Below is a small trained network, with its code and all its weights. Each question gives an input and a class and asks what happens when units are switched off, that is, made to give their printed mean instead of their output.

import numpy as np


def w(rows, s, z=0):
    codes = np.array(rows[::2]) - 128.0
    scale = np.full(codes.shape[1], s)
    scale[-1] = z or s
    return codes * scale


def f(y):
    return y / 2 * (1 + np.tanh(0.7978845608 * (y + 0.044715 * y**3)))


def log_softmax(a):
    a = a - a.max(-1, keepdims=True)
    return a - np.log(np.exp(a).sum(-1, keepdims=True))


def net(x, mask):
    res = np.array(x, float).reshape(1, 8) / 4 @ E
    y = f(res @ A[0][:, :-1].T + A[0][:, -1])
    res = res + np.where(mask, y, B[0][:, -1]) @ B[0][:, :-1]
    return log_softmax(res[-1] @ U[:, :-1].T + U[:, -1])


A, B = {}, {}
E = w([
[86,93,183,169,202,148,248,201,128,159],'x0',
[238,90,109,46,120,106,164,165,84,85],'x1',
[229,177,203,192,83,150,148,136,174,124],'x2',
[144,147,130,76,131,216,102,157,189,152],'x3',
[173,75,139,157,168,124,78,103,136,186],'x4',
[130,128,130,127,128,127,124,129,128,127],'x5',
[103,163,215,74,182,78,135,79,130,119],'x6',
[130,131,128,127,126,128,126,128,128,128],'x7',
],0.011)
A[0] = w([
[72,178,131,97,169,212,79,144,235,157,122],'N0',
[137,60,45,176,72,158,94,202,149,86,59],'N1',
[195,79,96,48,182,132,142,143,163,56,47],'N2',
[62,100,79,89,231,115,120,203,102,125,81],'N3',
[158,109,69,167,98,132,150,158,114,151,102],'N4',
[145,109,153,27,137,222,110,161,171,132,77],'N5',
[90,84,195,157,194,195,207,227,41,178,64],'N6',
[191,93,163,83,102,136,156,147,72,124,106],'N7',
[54,76,48,52,150,116,34,136,93,88,140],'N8',
[109,149,140,220,142,84,131,89,28,98,120],'N9',
[202,1,128,159,245,141,66,76,150,175,102],'N10',
[150,177,223,27,218,56,109,88,146,84,74],'N11',
[79,184,103,93,95,117,160,189,141,56,51],'N12',
[88,202,112,120,108,162,174,131,117,29,255],'N13',
],0.0079,0.0083)
B[0] = w([
[115,73,95,156,82,99,146,138,118,117,207],'N0',
[83,168,145,71,132,149,150,134,88,168,201],'N1',
[57,90,129,246,116,112,121,31,153,150,182],'N2',
[146,140,196,129,134,120,108,179,168,118,198],'N3',
[61,152,164,81,127,164,122,188,129,140,175],'N4',
[138,113,82,126,71,74,153,188,82,76,178],'N5',
[161,137,154,95,115,112,65,43,74,122,251],'N6',
[63,90,164,189,127,111,106,103,179,135,190],'N7',
[145,133,189,113,125,124,97,166,160,120,254],'N8',
[126,71,82,133,75,102,142,191,135,129,213],'N9',
[144,156,88,119,208,134,178,120,143,89,218],'N10',
[102,165,104,91,103,164,149,168,103,204,232],'N11',
[125,161,63,130,217,106,126,131,140,112,161],'N12',
[169,103,111,133,180,153,131,102,155,137,251],'N13',
],0.013,0.0097)
U = w([
[2,61,148,233,119,132,105,73,184,143,117],'0',
[46,197,155,88,114,195,189,175,36,193,77],'1',
[182,66,148,123,123,149,133,140,143,116,251],'2',
[155,38,101,130,62,39,191,193,71,50,84],'3',
[191,157,124,84,87,118,3,29,60,66,118],'4',
[229,169,254,180,105,151,134,201,216,87,128],'5',
[162,151,60,137,241,142,165,121,163,74,92],'6',
],0.0097,0.015)

Each question gives the input, the list of numbers given to net, and the class t.
The units are the neurons (one row each of A and B). Each row of codes is followed by its name. A weight is (code - 128) times the scale printed after its matrix; where a second scale follows, it is the last column's (A, B and U).
mask holds one flag per neuron, in row order. A switched-off neuron (its flag False) gives its mean, the last column of its row in B, instead of its output. The means were averaged over made-up inputs and are rounded, as every weight is.
A unit's drop is (log p(t) with every unit on - log p(t) with that unit switched off) / (log p(t) with every unit on - log p(t) with every unit switched off).
The circuit of an input: a set's keep is (log p(t) with only the set's units on - log p(t) with every unit switched off) / (log p(t) with every unit on - log p(t) with every unit switched off). Starting from the 12 units with the biggest drops (on a tie, the unit counted first), units are removed one at a time, each time the one whose removal leaves the highest keep (on an exact tie, the one counted first), for as long as the keep stays at least 0.8.
units of the circuit, in order: the units of the circuit, biggest drop first
most important unit: the unit with the biggest drop
k most important neurons: the k neurons with the biggest drops, biggest first
input [-5,1,2,-6,3,-5,1,8], class 3: most important unit : N6
input [-5,-5,-6,3,-1,2,0,7], class 5: 3 most important neurons : N8, N6, N2
input [-3,-5,-2,0,-6,-8,2,0], class 2: units of the circuit, in order : N2, N13
input [4,7,3,-3,3,5,-7,2], class 0: units of the circuit, in order : N7, N2
input [-1,-7,-8,2,0,-6,1,-4], class 5: units of the circuit, in order : N8, N3
input [-6,5,-5,1,8,-5,2,7], class 6: 2 most important neurons : N10, N6
input [4,6,0,-6,-5,7,-1,-6], class 2: units of the circuit, in order : N13, N5
input [5,8,4,4,-7,7,2,0], class 0: 2 most important neurons : N2, N7
input [7,-3,4,-7,5,-5,-3,-6], class 3: 2 most important neurons : N9, N13
input [6,-6,-3,-3,-8,-4,3,3], class 6: units of the circuit, in order : N12, N13
input [-5,8,-6,-8,6,0,-3,-2], class 0: units of the circuit, in order : N2, N7
input [-2,5,-4,6,1,-6,7,0], class 1: 2 most important neurons : N11, N9
input [5,-6,5,4,-2,-1,2,-1], class 0: 4 most important neurons : N0, N8, N3, N10
input [-8,-6,0,-8,1,-1,6,-5], class 3: most important unit : N9
input [8,0,2,8,3,-7,6,-4], class 3: units of the circuit, in order : N5, N0
input [2,-6,7,-1,6,-4,-8,-5], class 1: units of the circuit, in order : N1, N4
input [4,6,6,7,7,-2,-2,6], class 3: 2 most important neurons : N5, N13
input [2,-4,3,-2,-3,8,1,3], class 2: 2 most important neurons : N2, N7
input [2,-6,1,-2,2,7,-7,4], class 1: 4 most important neurons : N1, N2, N7, N4
input [0,8,8,-7,-7,3,-5,-7], class 0: most important neuron : N7
input [-4,-1,1,1,-5,-4,-6,6], class 1: 4 most important neurons : N1, N6, N10, N4
